Facts:
brabo κ [tuban]
bralok κ [tostam]
brotrok κ [flusko]
brupok κ [rigros fetabran]
bruves κ [driflon skose skiren masim]
buduk κ [votik]
divam κ [kotri]
drazam κ [fetabran]
drurek κ [braskunon vadun nemobre]
fefa κ [trafon tedrak]
feskotrel κ [gefe stepagan]
flodun κ [zestas labra]
grapa κ [nubram briklir]
gretrer κ [lirur]
grivur κ [vunen stilal stostum]
groflek κ [drenom]
gruta κ [nemobre geskos vagur]
gupek κ [votik skose drukler sesupir soplik]
kiplok κ [boga]
klobrom κ [brigan]
klodru κ [fuser]
kloplem κ [grubru]
klurim κ [kegem stesti]
kluvel κ [lazi nemobre fetabran]
kluzudras κ [mive grugrus]
lizos κ [stezi]
medator κ [skaskek stesti flizi sefli]
medel κ [tukim]
nite κ [kegul]
nusku κ [sekli brolu trorer]
pidran κ [munak vovak lotilok]
plaplem κ [stilal trudrik lufumen kegul]
plerom κ [satrim bromar]
plobrik κ [tromin nive brobidil]
plofos κ [palus fuda grugrus zemil]
plosta κ [zemil plorak]
plusir κ [boga stilal katru]
pupe κ [klobi tostam vikoplir tedrak]
retrar κ [zusto vunen]
robir κ [dodral]
saplitrim κ [labi grugrus]
saplon κ [skiren satrim rustes grugrus]
segrulu κ [fuser drepluk]
silitil κ [nive]
skazi κ [skose]
skomu κ [brolu]
staklal κ [puplelor flabrim stepagan]
stofa κ [lati sefli]
stoplastam κ [brobidil meskim]
stukir κ [gribur tostam]
subron κ [zemil]
taflus κ [grodrak nuvik]
tona κ [stostum]
trogroflo κ [driflon tubral briklir disa]
tromon κ [flizi stostum]
trotror κ [fizom]
vagazu κ [satrim]
vebro κ [grubru trorer tubral]
vostek κ [floskik dodral]
vubrel κ [soplik]
vuzul κ [skose labra nuvik]
zazes κ [trevibras trigu]
zifla κ [grodrak]
zutil κ [flimas trigron]
{boga brotrok dodral drurek gefe klodru kloplem lotilok nite nubram plorak pupe puplelor safas satrim sefli soplik stezi stofa tuban} χ d
{brabo brobidil drepluk fizom grapa labra saplon skiren trafon trevibras tromon vuzul} χ f
{bralok braskunon bruves drazam drukler fefa fetabran floskik grivur gupek masim medator medel meskim pidran plofos pluskovu robir rustes silitil skazi stepagan stoplastam stukir tona tromin trorer trotror tukim vadun vagazu vubrel zemil zutil} χ b
{brigan briklir brupok driflon feskotrel flabrim flikanu flizi fuda gruta klurim kluvel kotri lufumen plosta skaskek staklal stesti stostum subron tedrak vagur} χ c
{brolu bromar buduk disa divam drenom flimas flusko fuser geskos gretrer grodrak groflek grubru grugrus katru kegem kegul kiplok klobi kluzudras labi lati lizos mive munak nemobre nive nusku nuvik palus plerom plobrik plusir retrar rigros segrulu sesupir skomu stilal taflus tostam trigu trogroflo trudrik tubral vebro vikoplir vostek votik vovak zestas zifla zusto zutristi} χ a
{flodun gribur klobrom lazi lirur mobres plaplem saplitrim sekli skose trigron vunen zazes} χ e

Known rows:
vagazu: [-19   1 -35  -6   9   9 -13  -4 -13   7 -13  -7   3   7  13  -4 -18 -11
  -7  21  28  -4   5  15  -7  -4 -16 -25  17  40  -5  -1   3   4  -3   3
  30 -25  -3  -3   8]
lotilok: [ -3   2   8 -19  -8  10  -2  -3   5   1  -9  -3   1 -25  -4   9  11 -19
  14  29 -14  38   0 -26  -1 -15 -18   9  -9 -13 -30   0  17 -13  17  10
  26  20   6  12   3]
zazes: [ -4  -6  29  12  -2  -6  19  10   7  -6  61 -16  -3   1  -6  -1 -11  37
  12 -24   4  30  -2  15   3  20 -20   1   7  23  21   1  31 -17 -19 -10
  41   5  14  11  28]
lazi: [ -7  22  25   9 -14 -10  25  -1  -3  -3  66   7 -14 -19  -1  -5  -9  20
   7 -27  -1  65 -14 -43  18  11   6   7  -5  23  45   4  16 -19 -13  -9
  32  14  -8  11  24]
plosta: [-12  -6  43   4   5 -11   4   5   5 -19 -14   0  10  12   8 -10  -6 -12
  28  46  -5  24   1 -39 -20  25 -33 -29  16  23  18   7   8  -8   4 -18
 -38  -9  22 -10  -3]
brupok: [-19 -10  39   0  -5 -19   4   0   5  -8  22  20  -4  -6   5 -16  -2  -7
  14   3   0  22  -8 -56   2  54 -10 -14  15  14  15  14  14 -19   9 -17
 -60  -4  17 -11 -18]
nite: [ -1 -28  -9 -21 -14   3 -18  -6  14 -13  19 -21   4 -10   2  11  10  -6
   1  12 -14  25  -8 -33 -10   0  -9   4  19 -17 -45   5  16 -34   9  -4
  30   9   3  11  -2]
flimas: [ 19  22  13   9   0   1  12   5   3   5  -1  11  -1   4  -1   6   9  -2
  -8 -18  -1 -32  -4  13   0 -13  22   6 -13 -14  12  -4 -23  13   6   1
 -11  16   0   2  -9]
kiplok: [ 22  -6   0   6  -5  -7  -4   2  13  -8  23  -7   2  18   5   9   9  10
 -22 -30  -1 -46  -9  11  -8   1  31  -1  13 -19  -1   2 -21  -5  -1 -11
  -1   1   0   2 -14]
briklir: [-12 -33  42  13  -1   3  -8 -18  -8 -41 -11   0   1  -1  -4  -6  -2   1
  24  47 -12  47   3 -54  -2  28 -13  11 -17  -7  10  -3   5  18  21   1
 -71 -12  -4 -16   8]
plerom: [ 18  20   3  -1   2  -6  15   5   4   0  23   1   8  21   3   1   0   3
  -1  -8  18 -52 -12  18 -22 -10  10 -24  22  10  11   0 -23  10   7  -1
 -10  11   6   8   3]
trudrik: [ 25  -2  -4  11  -7  -1  -7  -2   9 -14  -1  -6   0  15   5  12  11   3
 -23 -19 -15 -22  -9  -5  -2 -14  37  10  -3 -28   3   1 -31   0  -3  -9
   1   0 -13   0 -14]
puplelor: [ -2   8  18 -19  -6  12  -1   0   5   6 -13  -2   1 -27  -5   9  11 -20
  19  25 -13  34   1 -21   2 -15 -20  12 -10 -12 -28  -1  22 -12  17  11
  28  22  10  11   2]
zutristi: [ 19  19   7   5   0  -2  10   5   4   4  13   7   0   8  -1   4   7   2
 -10 -21   6 -41  -5  20  -4  -3  22   1  -2 -10  10  -2 -20   9   6   0
 -11  16   4   3  -8]
plorak: [ -2  18  11 -22  -9  10   0  -3   1  -6 -13  -9   7 -15   2   8   4 -27
  24  52 -12  45  -4 -40 -15 -31 -25 -11   2   4 -15  -2   5 -13  18   7
  37  23   3  14  12]
tubral: [ 20  -6   6  10  -9   7   3 -20 -10 -21  19  -4  -1   9  -7   5   1  17
  -4   2   8 -32  -8   7  -4  -4  35  16 -14 -18  12 -14 -21  32  27  15
 -41  18 -13  -2   9]
drazam: [-25   6 -41 -12  -4  -1 -11  -7 -10  21  11  15 -11 -13  14 -12 -15 -11
 -24 -17  29 -12  -1  -1  16  24  11 -12  11  33   0   5  16 -16   0  -2
  19 -12  -3  -6  -9]

Rows:
No name comes twice in this set of rows, the named rows included.
[ 15  45   6   1 -13 -10  19  -4  -5  10  22  32 -11 -11   4  -2   9 -14
 -17 -30   3 -11 -20 -33  11  -8  48   3 -11 -10  34   3 -32   4  12  -1
 -21  26 -16   4 -13] -> nemobre
[  0 -30  45  19   0  -1 -25  -5   8 -35 -43  -3   0   2   7   3   8 -13
  10  27 -44  64   2 -68   7   7  -4  14 -15 -21   6   7   2  -7  -4 -21
 -29 -30  -3 -19 -17] -> stostum
[ 20  25  14   9   0   1  13   5   1   5 -10  12  -2   2  -2   6  10  -5
  -7 -10  -4 -29  -2  14   2 -16  24   8 -19 -16  16  -5 -25  16   6   2
  -9  17  -2   2  -7] -> fuser
[  2 -17  10 -22  -7   7 -17   2  16   0   8 -16   5 -15   0   9  11  -5
  15   4 -10   7  -8 -12  -5  -3 -19   3  19  -8 -43   5  32 -28  12   1
  33   6  20  11  -5] -> stofa
[ -2  15   5 -21  -7  14   1  -9  -5 -10 -16  -8   7 -16  -1  11   6 -28
  26  55 -10  62  -6 -56 -18 -45 -24  -9  -1  -1 -18  -2  -6  -1  20  12
  27  18 -10  16  21] -> satrim
[-21 -22 -31 -24  -6  -6  19   9  14   9  34 -13   5  -6  -9   7   5 -13
 -11  32  -1  11  21  25 -27  42 -37  -8   5 -22 -53   0   9 -41  -1  -2
  26  43  15  17   2] -> pupe
[ 24   5   3  11  -4  -1  -4  -1   8  -9  -7  -3   0  12   4  11  12   1
 -17 -20 -12 -28  -7   1  -1 -17  33   8  -4 -26   5  -1 -27   3   0  -7
   0   2  -9   1 -13] -> zusto
[ -3  -1  27  17   8   4  20   1  -8 -13  52  -6  -6  -6 -18   5  -2  31
  26 -23   1  90  -3 -38   6 -18 -19  13 -12   8  17   3  -6  20 -17   8
  24 -17 -26  21  51] -> skose
[-10 -24 -32  -3   8   9 -35   1   4  10 -14 -14  -1   4  14  -1  -9   5
 -21 -21  14 -36   5  36  12  12  -4  -4  20  21 -25   4  31 -15 -11  -7
  43 -39  13 -11 -15] -> medator
[ 15   8   4   1   7  -6  13  11   6  10  30   9   1  10  -7   3   9   9
  -5 -45  19 -46  -8  21  -7   1  12  -3  10  -8  -5   4 -25  13   4   3
 -20   1   1  10  -2] -> zifla

The same things again, as new rows of numbers:
Known rows:
briklir: [105   1 -12  19  44 -13  -4  20 -24 -22  17  23 -23 -30  24  32   3 -33
  22 -58  21 -41 -54 -29  30 -31  -3 -66  13  52   2  23]
trogroflo: [ 36  42  32  -2 -48 -49   6  49   2 -13  47  36 -19 -41 -36   9   8  -5
 -30  27  14 -39  39  31  30  -5  15 -31  33  32 -32  -7]
disa: [ 35  36  10   1 -31 -46   3  37 -14 -29  48  29 -20 -52 -20 -21  21 -23
 -18  27  28 -41  47  20  32  -4   8 -31  44  20 -22   4]
tukim: [ 14 -28 -35  58 -19  -5 -52 -36 -34 -42 -31  44  40  35   1  17  22  14
   3 -28   8 -31  38 -24  -5 -11  -2 -35 -12  10  -1 -27]
vostek: [  9  41  28   3 -47 -45  10  41  -5 -18  36  32 -45 -28  -6  -6   4  14
 -35   9  37 -25  35  33   3   0  13 -24  23   7 -31 -12]
flusko: [ 11  33   9   7 -32 -44   7  32 -16 -33  40  27 -43 -39   3 -29  17  -3
 -27  12  46 -28  42  24   4   0   9 -25  31  -3 -24  -4]
brotrok: [ 26   4  38  16 -23  17 -28 -27  44 -11  20  -4   0 -14  19  17  29 -36
 -24 -31 -20 -44 -57   6 -28  12   2  48   5 -12  18 -27]
kegul: [  2  27 -13   2 -12 -47  19  25  -2 -51  42  34 -35 -45  -7 -38   9 -10
 -47  11  61 -39  33  18   4  -1 -10 -27  29  -6 -35 -14]
plaplem: [-22 -80  32  10  43 -38  28  -6  31 -39  18   5 -11 -21 -46  37  12   4
 -29 -58   8  34 -20  17  11  14  10 -30   8  51  -7 -79]
lufumen: [ 71  -5 -26  19  56 -11  13  13  -5 -37   9  27 -39 -20  31  27 -19 -13
 -11 -73  50 -39 -71 -30   0 -28 -19 -63  -5  33 -18   2]
lizos: [ 10  37  21   3 -42 -44   9  40  -7 -22  39  31 -43 -31  -7 -11   9  10
 -34  11  41 -26  38  30   2  -1  12 -24  25   6 -31 -11]
trafon: [-20 -55 -63  -5  30  -7  10  24   9  -4  20  21 -24  27  35  45  -7 -14
  58  -2   4 -40  -2   9 -14  47  48  16  39   9 -27  37]
brolu: [ 34  45   4   1 -27 -59   9  29 -15 -35  42  33 -19 -38 -14 -33  29 -22
 -14  23  36 -33  42  24  29   7   0 -28  45  20 -18  10]
fizom: [-23 -50 -38   6  35 -23  -6   4   8  -9  -6  17 -38  20  29  35 -11 -14
  59   4  -3 -62 -13  17  -7  34  36  -1  59  10 -36  23]
nemobre: [ 19  20  19 -13 -13 -48 -24  32  -6 -31  41  54 -43 -55  10 -34  39  13
  -8  22  64 -25  47  22 -21   5 -16 -36  39 -16 -10   4]
brupok: [ 85  -4  23   5  36 -12 -24  32   1  -5   8  50 -47 -20  34  60  -4  24
  18 -65  40 -25 -65 -16 -25 -24 -14 -69  -7  36  -1   8]
lotilok: [ 26   2  27  20 -12  17 -28 -36  32 -20  20 -11  -1 -19  30  -4  41 -47
 -17 -32 -12 -45 -53   1 -26  12   0  48  13 -20  25 -19]

Rows:
No name comes twice in this set of rows, the named rows included.
[ 16 -26 -29  56 -24  -3 -51 -29 -29 -37 -30  47  42  35  -4  25  17  21
  -2 -27   3 -32  36 -23  -5 -10   0 -35 -17  12  -3 -29] -> pluskovu
[ 84  -6 -39  12  36  12  16  37 -27 -20  36  21 -30 -10  56  35   1 -16
  14 -78  47  -5 -45 -34  -6 -15  13 -44 -23  29   8  30] -> tedrak
[ -3 -42 -21   0  23 -29  -6  18  25   5   1  26 -16  21  -5  66 -19 -15
  57  14 -28 -72 -17  23  15  34  37  -2  62  39 -40  21] -> grapa
[ 29 -42 -31  57 -18   8 -64 -25 -36 -37 -17  38  53   6 -16  29  14  -4
   5 -12 -11 -52  50 -38  19 -27   5 -43  -3  16  -4 -26] -> masim
[ -3 -72  49   5  29 -13   8 -27  11 -24  41   0 -22 -40 -39  40   2 -16
  12 -52 -24  47  16   6   9   3  39 -47  19  42  -5 -71] -> saplitrim
[-20 -88   6  13  64 -37  25 -22  12 -58  19  -4 -11 -33 -27   1  30 -19
 -16 -54  22  33 -10   6  16  13   3 -32  22  35   3 -65] -> vunen
[-11 -79  34  14  39 -34  13 -11   2 -33  20  -6 -18 -27 -20  19  36  -9
   5 -55   5  45  -1  17  14  12  23 -32  21  43  14 -60] -> mobres
[ 32  -4  59  -5 -13  11 -53 -22  61   2  22  24  -1 -24  17  30  41 -10
 -15 -24 -11 -42 -59  11 -54  18 -16  39   5 -19  24 -27] -> drurek
[-12 -75  44  15  29 -33  14  -3   5 -24  16  -6 -19 -20 -27  31  29   3
   0 -56  -2  47  -4  20  10  15  28 -30  13  50  10 -64] -> zazes
[  1 -29 -36  50 -15 -12 -33 -28   2 -46 -34  58  49  43 -29  40  -8  29
 -37 -30  11 -45  15 -21  -8 -11 -17 -33 -29  16 -28 -51] -> grivur
[-12 -77  42  14  34 -33  14  -5   5 -28  18  -6 -19 -22 -25  27  31   0
   3 -55   1  45  -2  19  10  13  25 -30  17  46  12 -62] -> klobrom
[ 19  37  28  -3 -44 -27   3  28   0 -17  57  35 -43 -50 -20   3 -13  -3
 -26  16  20 -31  52  20   5 -12  22 -38  28   4 -43 -18] -> plerom

